Each row is followed by its group and then its class within the group.
[ 19.7   9.9 -26.6  19.4  20.3  -7.7 -11.6  -8.1  24.5 -11.5  -6.5  -8.6
  21.6  31.7   2.4  -1.5 -27.1   0.5 -22.0]
Z997:K
[ 24.3 -13.3  -6.9  27.7  32.1   7.2  12.2  -4.5  22.3   5.6  13.0 -26.3
  11.6  42.7  -3.0 -15.9 -25.2  -0.9 -13.3]
Z983:M
[-21.4 -15.1   3.7  10.1   4.4  -0.1   1.7  16.9   1.9  -9.4   5.9  -1.7
   7.6  16.8   3.1   9.4 -11.2  -4.2  18.9]
Z983:R
[-10.6  -6.6  -0.6   7.6 -16.7   4.1  14.5   4.7   9.2  -5.7   2.2 -26.8
  -5.3  19.0   2.7   6.4  -9.5  11.1  41.6]
Z983:M
[ -0.6  -0.3   6.0   6.1  21.2   3.4  13.5  12.0   6.8 -10.2   6.5  -4.5
   6.1  14.4   5.7  -0.7 -18.4   1.1  19.1]
Z983:R
[ 11.3  10.2 -18.3  10.9  10.2   1.1  -0.4  -2.3  19.0  -6.2   8.0 -14.8
   6.1  23.5   7.9  11.4 -28.9   3.9   0.4]
Z997:K
[  9.2   8.8 -10.2   9.3   2.3   6.3   4.8  -4.0  12.2  -6.8  -2.1 -38.0
  -0.4  13.7   9.5  18.2 -24.6  10.4  12.0]
Z997:K
[  2.9   9.6 -17.9  12.8  11.3  -5.2  -2.2  -8.8   1.7 -13.4   3.2 -11.8
   7.5  22.8  10.6  27.4 -25.6   0.4  -6.1]
Z997:C
[ 17.4 -12.3 -10.5   6.6  -4.6   9.7  13.8  -1.4   9.5  -4.1  -9.6  -8.2
   3.8  31.5 -12.2   2.5 -16.1   2.0  17.1]
Z983:M
[-13.8 -21.3   2.3  20.1  24.6  13.3  -5.9  11.3  34.4  -6.9  17.8 -19.3
  11.6  25.8  13.5   1.7 -12.3   1.7   0.5]
Z983:M
[  1.1   7.5  -7.6  18.5  11.4   0.3  -4.3   3.1  -4.4 -13.8  -0.3 -13.8
   7.3  19.9   7.1  28.0 -20.6  -2.5  -2.3]
Z997:C
[  2.8   6.3 -13.7   6.5  -4.9  -3.8  -8.1   7.7  10.8  -5.0  -2.0 -20.9
   7.8   8.9  14.2   9.2 -28.5  10.3   8.2]
Z997:K
[ 10.8  -6.0  -8.6  13.7  20.6   1.5  12.0  14.5 -16.4   0.8  -0.9   6.7
  14.8  25.4  -5.2  -0.5 -16.5 -10.0  -7.8]
Z983:R
[ 16.4  14.4   2.5   4.3 -19.9   6.6   0.1 -14.7  11.6  -7.8  -8.2 -20.1
  -7.4   4.1   1.3   4.6 -25.8   8.6  18.0]
Z997:K
[-68.5 -21.1   1.9  31.6  14.9 -20.1 -28.2  64.6  43.4 -21.3  49.3 -33.1
  16.1  -3.6  49.5  25.1   8.1 -17.0   4.7]
Z983:R
[ 10.1   4.1 -20.7   6.8  -3.8   1.1  -1.9  -6.5  -3.5 -13.2  -3.4 -13.8
   7.0  33.2   6.7  34.1 -27.3   4.9  17.0]
Z997:C
[  0.8 -24.5  14.8  13.2  13.3  14.3  19.0  -3.7   8.4  -3.3   1.8 -15.6
   2.9  22.8  -1.6  -3.5 -12.2   1.5  17.2]
Z983:M
[  8.0  -9.2   1.4   5.4   9.3   6.2  15.9  -9.1 -23.1   1.6 -13.1  20.4
   4.1  21.8 -19.2  -2.6 -18.5   0.4  15.9]
Z983:R
[-14.3  -9.7  10.5  13.8   7.2  -9.0   7.5   6.2  -7.4 -10.5   6.1   3.9
  11.3  26.7   3.3  12.2  -1.8  -9.0   9.8]
Z983:R
[ -6.9  -2.1  -2.8   8.7  12.4  -5.2  -7.8  17.5   5.1   3.0   9.8  -9.8
  -0.7  14.0  17.4  12.1 -13.3  -3.1   4.3]
Z997:C
[ -0.3   2.1  -6.2   7.2  -7.7  -3.4   1.8  -0.8 -20.0 -16.8  -9.6 -17.4
  -1.5  27.6  -1.7  29.5 -14.4   3.1  14.1]
Z997:C
[ -2.1 -14.2  -0.9  15.1  15.6  -2.9  14.8   9.5  12.6  -5.1   3.1 -26.7
   2.8  20.2  -1.4   4.3   0.0   4.5  13.6]
Z983:M
[  7.8  -7.0 -10.7  10.8   9.4   1.1   6.3  -8.3   2.6  -5.5  -6.3  -3.8
   7.4  37.1 -10.7  -9.7 -15.7   1.0  -5.1]
Z983:M
[-19.2 -11.5  -0.6   6.1   4.0  -0.1  12.1  16.5  -8.2   3.0   8.5  -5.9
 -10.5  11.1  -1.0  15.4 -21.6  -2.0  20.2]
Z983:R
[ -1.2   4.3 -12.3   5.1   4.4   4.6 -11.5 -11.7  17.1 -16.8   3.0 -13.4
  12.3   8.9  11.8  15.6 -16.3   4.7  -1.0]
Z997:K
[ 10.8  19.0 -11.7  17.1  30.4   9.2   7.0  -8.9  17.7  -8.0   1.8 -25.0
   6.2  45.3  25.2  31.8 -39.4  16.2  15.7]
Z997:C
[ 34.3   6.5  -4.0   6.0  -6.8   7.5  14.3  -5.6  -0.1  11.5 -12.8 -15.7
  -3.5  25.9  -3.3   7.3 -28.7   7.6  34.8]
Z997:K
[ -8.3   0.9  -7.4  -0.3 -11.2   2.6   4.9   9.3 -14.4  -5.0   0.5 -16.9
  -8.0  14.8   6.9  31.8 -18.3   9.0  20.4]
Z997:C
[ -6.9 -21.3   6.6   5.4  -8.2   5.7  10.5   6.5   6.9  -2.3   8.4 -14.7
  -7.8  26.3  -0.7  19.9  -9.4   5.8  36.3]
Z983:M
[ -0.9   6.3 -21.9   7.0  14.9  -2.4 -12.0   1.7  20.5 -11.7   0.8  -7.0
   6.6  16.6   9.9  11.6 -22.0   0.8 -11.8]
Z997:K
[ 17.2   9.9  -5.4   3.2  -7.4   5.3   0.9  -7.8 -11.5  -4.7 -10.8 -10.8
   0.2  19.9  -2.8  16.3 -27.1   4.9  16.7]
Z997:C
[ 12.2  10.1 -18.6  22.1  45.5  -5.9 -17.5  -3.0  -9.0 -12.6  -3.0  -4.6
  22.9  33.5   8.2  14.4 -37.8  -1.8 -44.2]
Z997:C
[ 10.7 -17.9  -6.0  22.5  32.7   1.5  -3.3  -3.2   7.3  -4.3   4.0  -5.7
  24.8  43.2  -6.2  -8.5 -21.0  -3.8 -48.5]
Z983:M
[  3.2  -6.9   9.5   4.2   1.1   4.9  24.3  -1.8 -23.2  -1.7  -4.6   8.7
  -0.1  17.2 -18.1   1.5 -11.9  -6.1  23.8]
Z983:R
[ 19.5 -10.1  -3.6  17.1  38.7   3.4  11.5  -9.6   1.1   5.1   1.9   5.5
   9.5  51.3  -9.1  -2.6 -18.7   0.3 -23.2]
Z983:M
[ 10.8  -0.5   0.2  24.0  39.1   8.2  36.3   5.0  -0.5  -1.4   9.9  -2.5
   4.8  29.0  -6.1  11.9 -21.4  -3.2   9.2]
Z983:R
[-24.6   5.2 -19.1  29.8  29.4  -9.6 -19.1  12.1  43.5 -17.6  17.1 -38.2
  16.5  16.5  38.1   9.3 -23.3   4.9   1.3]
Z997:K
[ -6.2 -13.0   8.7   6.9  -5.9  13.8  15.6   2.2  21.6  -2.1   6.2 -26.2
  -1.0  15.7   4.1  19.3  -4.0   2.9  34.6]
Z983:M
[ -9.1   2.4 -10.1   8.8 -15.0   5.7  -3.2   3.2  25.9 -26.5   1.1 -26.8
  11.1   7.3   8.2  16.6  -3.0   6.9  21.2]
Z997:K
[ 27.5  -4.0  -4.0 -10.8 -31.8  27.4  13.9 -18.2 -24.1   5.1 -18.1  -5.5
 -17.1  24.6 -11.6   4.9 -23.1  14.3  41.6]
Z997:K

Each row is followed by its group and then its class within the group.
[ -5.6   3.2  18.1   2.9  23.1   1.9  27.9   4.6 -25.5 -13.5  15.3  -9.7
  -6.4  -3.6  -8.2   6.8  15.4  -0.4  11.0]
Z991:Z377
[ -5.2  -6.4  31.7   1.9   5.4   1.1   6.8  -3.0  -5.2 -10.7  -6.3 -14.7
 -11.5  -6.7   4.1  -6.8  10.9   7.5  15.6]
Z991:Z377
[ -4.7   7.8   7.3   3.7  17.9   2.1  11.6  -7.9  -7.5  -2.3  12.4 -14.8
   0.2 -11.2  -8.4   4.7   6.5  -4.1   9.5]
Z991:Z377
[  0.6  -0.9  -4.0   4.8  -1.3   7.1   6.1  -7.0  -1.3   1.4 -15.5   3.6
 -11.5   3.0  -1.7   9.9   6.9 -15.6 -10.5]
Z528:Z240
[ -4.1   7.1   0.9   4.5  15.9  -0.3  12.2 -10.0   3.0  -0.9  -4.8 -14.3
  -1.1  -1.9  -7.1  -1.4  14.5 -10.8   7.2]
Z991:Z12
[  7.0 -14.2  20.4   7.5  -6.1   0.0  -2.9 -18.1   6.0  -3.4 -32.0   7.5
 -21.4   2.1   4.1  -6.0   2.2  -1.8  -7.0]
Z528:Z240
[  6.6  -4.3   8.1  -3.0  -9.4  -0.3   0.2  -8.4   8.9   4.1 -23.1   6.8
 -12.0  -0.8   0.9  -0.5   8.7  -7.2  -2.9]
Z528:Z240
[ -6.4   2.0  19.0   5.2  11.4   1.3  18.8  -0.7 -19.1  -9.0   6.4 -12.2
 -12.6  -0.5  -4.0   5.5  10.3  -2.4   8.3]
Z991:Z377
[  1.7  -0.3  -4.9   4.0  -6.9  -0.3   5.5   1.3   3.8   3.0  -9.2   3.6
 -12.5   5.0  -0.3   6.7   4.8  -9.7  -5.0]
Z528:Z240
[  0.5  -3.5  22.4   5.2  14.1   9.2  12.0  -0.9 -15.8  -9.5   4.5  -3.8
  -5.6  -2.1  -4.9   3.4   7.2   5.8  16.0]
Z991:Z377
[  0.4   2.8 -12.7   3.1  -4.3  -2.2   8.4  -0.8  -8.9   3.7  -1.5  10.2
 -13.8   6.0   0.2  13.6  -1.6 -12.5 -13.2]
Z528:Z240
[  3.0  -7.5  11.2   6.9   1.6   1.2   6.5  -4.5 -25.8  -3.7  -8.7  10.8
 -14.0   2.8   2.5   9.0  -6.7  -1.0  -8.9]
Z528:Z654
[ -1.7  -5.3  25.9   6.8  10.6   5.2   6.5  -7.2 -14.3 -18.8  -5.7   7.7
  -7.3  -5.5  -3.2  -2.4   9.7   2.4   6.3]
Z991:Z377
[ -0.9  -5.6  31.5   6.0  11.6   0.9  11.6   3.0 -12.0  -9.0   0.7  -5.6
 -11.4  -1.0  -3.5  -2.5  21.8   2.7  11.0]
Z991:Z377
[ -2.9 -10.2  43.4   2.1 -10.2  -6.7   2.4 -14.7  13.0   2.4 -19.7  -5.8
 -10.1  -8.1   2.2 -17.9  11.9  13.9  19.5]
Z991:Z12
[  6.1   0.2 -16.6   1.3  -5.6   4.9   4.1  -5.1   9.1   2.7 -12.0   1.1
  -8.0   6.8  -3.7  11.6  -1.7 -12.8 -14.1]
Z528:Z240
[  2.7  -0.5  -7.1   5.1 -12.2  -1.4   5.3  -6.1   0.4  -3.6 -13.0  13.5
 -19.7   4.2  -4.5   7.1   4.5 -13.0 -12.4]
Z528:Z240
[ -4.1   7.8   4.1   2.0  19.8  -0.6  14.8   0.9 -23.4  -5.3  16.4  -9.9
  -1.1  -3.0  -4.6  10.9   3.9  -4.8   7.0]
Z991:Z377
[ -2.6  -0.4  -2.6   1.0   1.6  -5.5  11.3  -7.5 -17.1   6.2   1.1   0.8
 -11.2   4.0  -2.9  14.0  -6.3  -3.4  -7.7]
Z528:Z654
[ -6.2  -2.0  25.8  -2.0   5.9   2.1  12.8   5.8  -5.4 -20.7  12.3 -12.1
  -6.6  -6.4  -8.3  -5.7  13.7   4.8  11.4]
Z991:Z377
[-10.5   4.6  11.9   1.2   2.0  -3.4  17.9 -11.5   7.4   1.2  -1.9 -14.9
  -3.0  -5.1  -5.5  -2.9  15.3  -6.1   9.8]
Z991:Z12
[ -2.7   4.0   8.5   1.0  16.9   0.0   4.6   4.2  -9.9 -10.4  15.8 -10.8
   3.6  -3.3  -4.5  -5.2  11.7   2.9  18.6]
Z991:Z377
[  0.0  -6.5  13.9   3.1   1.5  -8.4   9.8  -5.9 -32.3  11.4   0.6   7.1
 -21.6  -3.6   2.1  13.9  -6.1   4.9  -3.6]
Z528:Z654
[ -2.4  -1.4  20.9   2.1  10.4   3.2  11.0  -2.6  -1.6 -12.1   3.5 -11.8
 -10.6  -2.4  -7.3  -1.2   7.8   0.9   7.2]
Z991:Z377
[-3.8  9.1 -3.8  0.4  7.7 -1.5 14.8 -1.7 -4.1  4.1  9.7 -9.3 -0.9  1.4
 -4.8  3.0 14.4 -7.6  6.2]
Z991:Z12
[  1.7 -14.1  52.0   5.5   9.9   3.1   3.7  -6.6   1.8 -11.7  -9.5  -8.7
 -12.2   1.2  -1.6 -11.6  14.4  22.1  22.4]
Z991:Z377
[  7.9  -8.2   9.9   7.8  -8.0  -3.9   3.9 -10.9   0.2   4.5 -19.8   3.6
 -15.8   2.3   0.1   2.1   5.7  -0.5  -7.5]
Z528:Z240
[ -1.3  -5.3   0.7   5.5   2.7  -0.4   6.2 -10.9 -26.1   5.4  -8.9   6.7
 -12.8   4.3  -0.7  15.1 -11.7  -3.8 -10.1]
Z528:Z654
[  1.5   0.7  -2.9   1.2  -1.9  -3.3   7.7   2.7 -14.9  19.9   8.3   5.7
 -12.6   5.4  -2.2  14.8 -15.2   5.4  -9.1]
Z528:Z654
[ -0.8 -37.8  55.7  11.9 -24.8  -0.8  -8.1 -30.5  19.3  -4.9 -45.4  -4.1
 -25.2 -13.3   9.9 -38.8  15.4  44.4  32.8]
Z991:Z12
[  1.2  -0.7  -2.9  -0.4  -0.1   1.3   7.9  -3.9  -5.9  13.9  -4.1   1.6
 -14.6   8.7  -4.3  16.4 -12.7  -4.7  -8.8]
Z528:Z654
[  1.5  -5.5   9.2   0.1  -0.4  -0.3   4.5  -3.4 -16.0   3.9  -6.8   2.5
 -13.2   4.8   1.1  10.5 -13.5   3.7 -13.6]
Z528:Z654
[ -4.8   5.0 -18.6   1.0   5.7   3.3  10.2 -10.3 -13.7  13.8   3.0  -3.4
  -5.5   1.7  -4.4  17.8 -17.9  -9.9 -12.4]
Z528:Z654
[  6.8  -1.1 -12.9  -0.9  -3.5  10.5   1.3  -2.4  12.2  -4.7 -13.1   1.9
  -8.0   7.4   1.5   0.3  -1.3 -11.9  -9.4]
Z528:Z240
[ -4.3  -3.3  26.2   3.4   8.9   1.9  12.6   4.3 -32.0 -14.4  16.3  -7.6
 -11.5  -6.4  -5.1   4.5   2.4  15.5  10.3]
Z991:Z377
[ -7.4   2.7  15.6   1.4  11.8  -0.2  12.6 -11.5 -12.8   8.2   0.1 -24.2
  -4.2  -0.3  -4.5   0.2   8.8   1.3   9.7]
Z991:Z12
[ 19.2   3.0 -12.0   2.5  14.7   5.3   7.9 -11.9 -34.4   8.1   2.7   4.8
  -7.8   3.5  -1.0  24.7 -13.0 -14.2 -13.1]
Z528:Z654
[ -5.4   7.2  11.2   4.2  17.1   1.5  15.5 -13.9  -4.8   0.0   4.3 -15.1
  -2.3  -4.7  -5.1   2.5   7.4  -1.2   9.9]
Z991:Z377
[-7.0  4.6  4.2  1.3 11.8 -4.5 14.9 -3.7  4.3  0.0  0.9 -7.1 -7.3 -4.5
 -5.0  0.7  9.2 -5.5  6.0]
Z991:Z12
[ -8.8   1.7  10.1   0.2  10.2   3.1  11.1  -2.7  -4.0  -7.4   3.7 -12.1
  -5.5  -2.1  -5.2   0.3  21.2  -2.6   6.5]
Z991:Z377
[  3.5  -4.1   4.2   6.1   2.8  -3.9   1.6  -7.4 -25.1  14.7 -12.4  10.3
  -8.4   3.5   1.4  16.2   0.3  -1.2  -5.2]
Z528:Z654
[  6.2   0.8 -12.6   3.2   7.9   1.1   8.1  -1.8 -14.8   8.1   3.0   1.9
  -7.5   5.9  -4.6  10.9  -7.9  -9.4  -8.2]
Z528:Z654
[  0.0   4.6 -17.2   2.1  -8.7  -1.0   5.4  -2.5  25.1   1.6 -14.1   8.4
  -6.4   3.8  -2.5   2.0  11.6 -20.4  -9.9]
Z528:Z240
[  4.9 -13.8  31.3   3.7   0.0  -3.4  -0.7  -5.0 -26.3  11.0  -8.0  13.2
 -14.6   5.4  10.0   9.7 -13.9  17.0  -2.3]
Z528:Z654
[  1.6   2.7   5.6   0.5 -13.5  -2.4   5.4  -4.5 -20.3   7.3  -3.5   0.7
 -13.4   4.1  -0.3   9.6 -11.6   0.9  -8.4]
Z528:Z654
[ -4.0  -7.1  41.1   3.1  11.3  -1.0   9.9 -13.9  -4.2  -8.6  -4.6 -10.9
 -10.3  -6.5  -2.6  -1.6   6.7   6.3  15.4]
Z991:Z377
[ -2.2  -4.7  27.3   4.6   9.3   0.7  10.6  -2.7 -14.4  -8.5   6.6  -5.3
 -15.2  -0.9  -4.2   2.2   8.5   8.8  10.2]
Z991:Z377
[  3.1  -7.2  31.1   4.5  13.7   0.2   8.3   0.0 -21.7  -7.8   2.8  -4.6
  -9.7  -0.2  -3.7   1.7   9.7   6.2   9.5]
Z991:Z377
[  0.5  -2.7   3.6   2.6   9.3  -5.7   6.2 -10.0 -14.8  14.0  -0.9   4.4
  -6.9  -1.9   4.3   5.2 -13.2   3.4  -3.6]
Z528:Z654

Each row is followed by its group and then its class within the group.
[-21.0   8.0   9.9   5.3 -10.1   3.3   1.9  -7.3   1.0   2.3   8.9 -13.7
   1.3   7.4   6.1   2.7  -3.3  -6.7  -5.2]
Z:Z850
[  3.7   1.9   8.0   9.1   6.4  19.3  -8.9  -5.3 -13.9  12.6   3.2  -4.1
   0.9  -5.4 -27.3  -2.9  13.7  25.4  14.3]
G:Z673
[  6.0   8.4 -15.1  -5.8  -6.3  -2.5  -5.7  -2.7 -18.7   0.4   7.6   1.8
  -5.6   9.4  -6.8  -2.0  11.2  24.6   2.5]
U:Z153
[ 25.4  -2.7  -8.5   7.4 -10.1   3.1   6.4   8.7  25.5  -3.6 -18.0   1.6
 -10.4  -5.9   3.3  -2.9  -0.6 -18.7   1.4]
A:Z369
[  5.7 -11.0 -11.6 -12.2   1.5   4.9   3.3  -8.0 -27.8   4.3  -0.3  -8.0
  -8.6  -7.7 -10.4  -1.8  15.0  12.4  -0.5]
U:Z153
[ -6.3  -8.7  -6.8 -17.9 -10.0   3.6   3.7  -7.6 -29.7   7.4   4.4   2.7
  -0.6   0.9   0.1  -7.1  17.9  27.6   0.6]
U:Z153
[-19.5  11.5   5.8   4.6  -7.8  -0.9  -0.1   0.1   2.1   0.1   9.2 -17.5
   3.6  -1.7   8.2  16.6  -4.5 -14.8  -4.7]
Z:Z850
[ -6.9  -7.8   0.7  -5.6   4.5  17.5   2.9 -14.2 -18.6   3.0   5.5 -25.3
  -4.7 -11.8 -28.1   2.4  15.7  13.8   0.0]
G:Z116
[ -0.9   7.7  -0.6   2.6   4.1  12.6   0.9  -5.3 -14.9   4.8  -3.3 -13.8
  -4.4  -6.3 -11.3   8.3  15.1  27.3   0.4]
G:Z673
[-10.7  15.2  17.3  12.2 -22.5  -0.4  -8.7   2.8  13.3   0.2   7.1  -6.1
   6.6   2.8   8.9   0.3  -6.1  -5.3  -4.5]
Z:Z850
[  2.6 -13.5   3.1 -10.8   4.0   5.3  -4.4  -6.0 -29.8   3.8  -0.5  -4.0
  -5.1  -1.0   9.5   6.8  27.2   1.5  -8.4]
U:Z453
[  5.8  -4.4   6.2   3.0  -8.3  15.1   2.1  -7.1  -8.5   2.3  -1.5 -10.5
  -2.3  -8.5 -20.0 -10.8   9.8  15.8   4.1]
G:Z116
[ -8.5 -20.3  -5.8 -17.3  15.6  -0.8  10.8 -19.8 -29.1  -2.4   4.9 -13.9
  -8.3  -1.1   4.6  -0.7  14.9   8.6 -15.9]
U:Z453

Each row is followed by its group and then its class within the group.
[ -1.7 -19.9 -11.9 -13.5  49.8 -24.3 -30.1  26.6  -4.7 -51.3 -59.2 -22.3
  39.1   1.0   6.4  19.9   7.2   6.0   3.5]
Z747:Z183
[ 38.5 -12.2   8.7 -19.9  33.5 -16.5   2.4 -22.4 -28.7  14.2   0.9 -13.2
  -0.1  11.1  -0.4   8.1   4.3  25.0 -15.6]
Z416:Z600
[ 36.1 -13.7   3.9 -24.5  43.2 -34.3  -2.6 -20.0 -26.7   7.6  -7.3 -25.3
   0.5   5.6   2.1  19.3  24.3  17.5 -12.5]
Z416:Z600
[ 31.3 -21.1   8.6 -19.9  23.0 -31.4   1.8 -18.8 -18.6  24.0   3.3 -12.5
   2.1   5.4  -2.9   8.2   7.1   6.3 -24.0]
Z416:Z470
[ 21.6  -4.9   3.4 -13.6  46.0 -49.9  -7.9 -11.7 -10.4   9.9 -23.2   3.5
   8.0   5.9 -14.6   5.7   4.0   9.9 -25.3]
Z874:Z293
[ 36.6 -22.8  20.7 -10.9  23.9  -5.7  16.2 -33.7 -39.6  50.8  10.9   9.5
  -4.3  11.4 -10.3  -9.0   9.1  10.7 -24.2]
Z416:Z600
[  7.0  10.8  -8.3 -12.7  38.9 -27.6 -17.5  -4.9  -2.8 -26.5 -24.2 -24.6
  14.4   1.8  22.3  16.3   4.9  19.0  -0.7]
Z416:Z702
[ 28.5 -23.8  11.7 -15.5  45.9 -10.0  -2.0 -32.0 -36.0  30.6  -6.4  -7.2
   7.6  10.8  -6.3   0.2   5.8  15.7 -28.0]
Z947:Z380
[ 26.6  -0.6   4.3 -18.2  23.8 -24.6   2.9 -19.3 -22.2  17.6   7.3 -10.4
   0.7   4.2   1.3  18.5   9.9   8.9 -12.2]
Z416:Z600
[ 33.2 -19.3  13.1  -9.1  43.4  -7.2   0.6 -20.8 -41.0  21.8 -12.9  -2.4
  14.9   6.3  -2.2   8.0   5.4  12.3 -15.1]
Z947:Z380
[ 40.5 -48.7   7.7 -27.8  41.1 -17.5  -3.2 -31.8 -47.0  53.3  13.9 -23.8
   4.5  18.1   3.7   8.8   8.3  11.2 -19.3]
Z947:Z380
[ 20.5  -5.5  -6.7 -13.4  23.5 -25.8  -0.6 -23.3 -18.6  18.0   7.5 -11.9
 -10.7   7.7   1.1   5.4   2.4   9.7  -6.2]
Z416:Z702
[ 34.3 -21.9  15.4 -13.6  63.4 -15.9  -3.7 -28.4 -42.2  20.9 -14.5   1.5
  14.5   6.5  -3.0   9.8  -0.3  17.8 -28.2]
Z947:Z194
[ 33.7 -46.2  -6.8 -36.3  34.5 -34.7 -10.6 -23.2 -20.9  63.5   5.8 -35.3
  -4.2   8.5 -10.3  15.3  17.2   4.5 -28.5]
Z874:Z821
[ 42.4 -13.6  19.4 -22.0  44.2 -23.2   0.5 -30.0 -40.5  22.0  -5.6   3.2
   9.3   4.8  -3.1  12.8   7.8  15.3 -26.0]
Z416:Z600
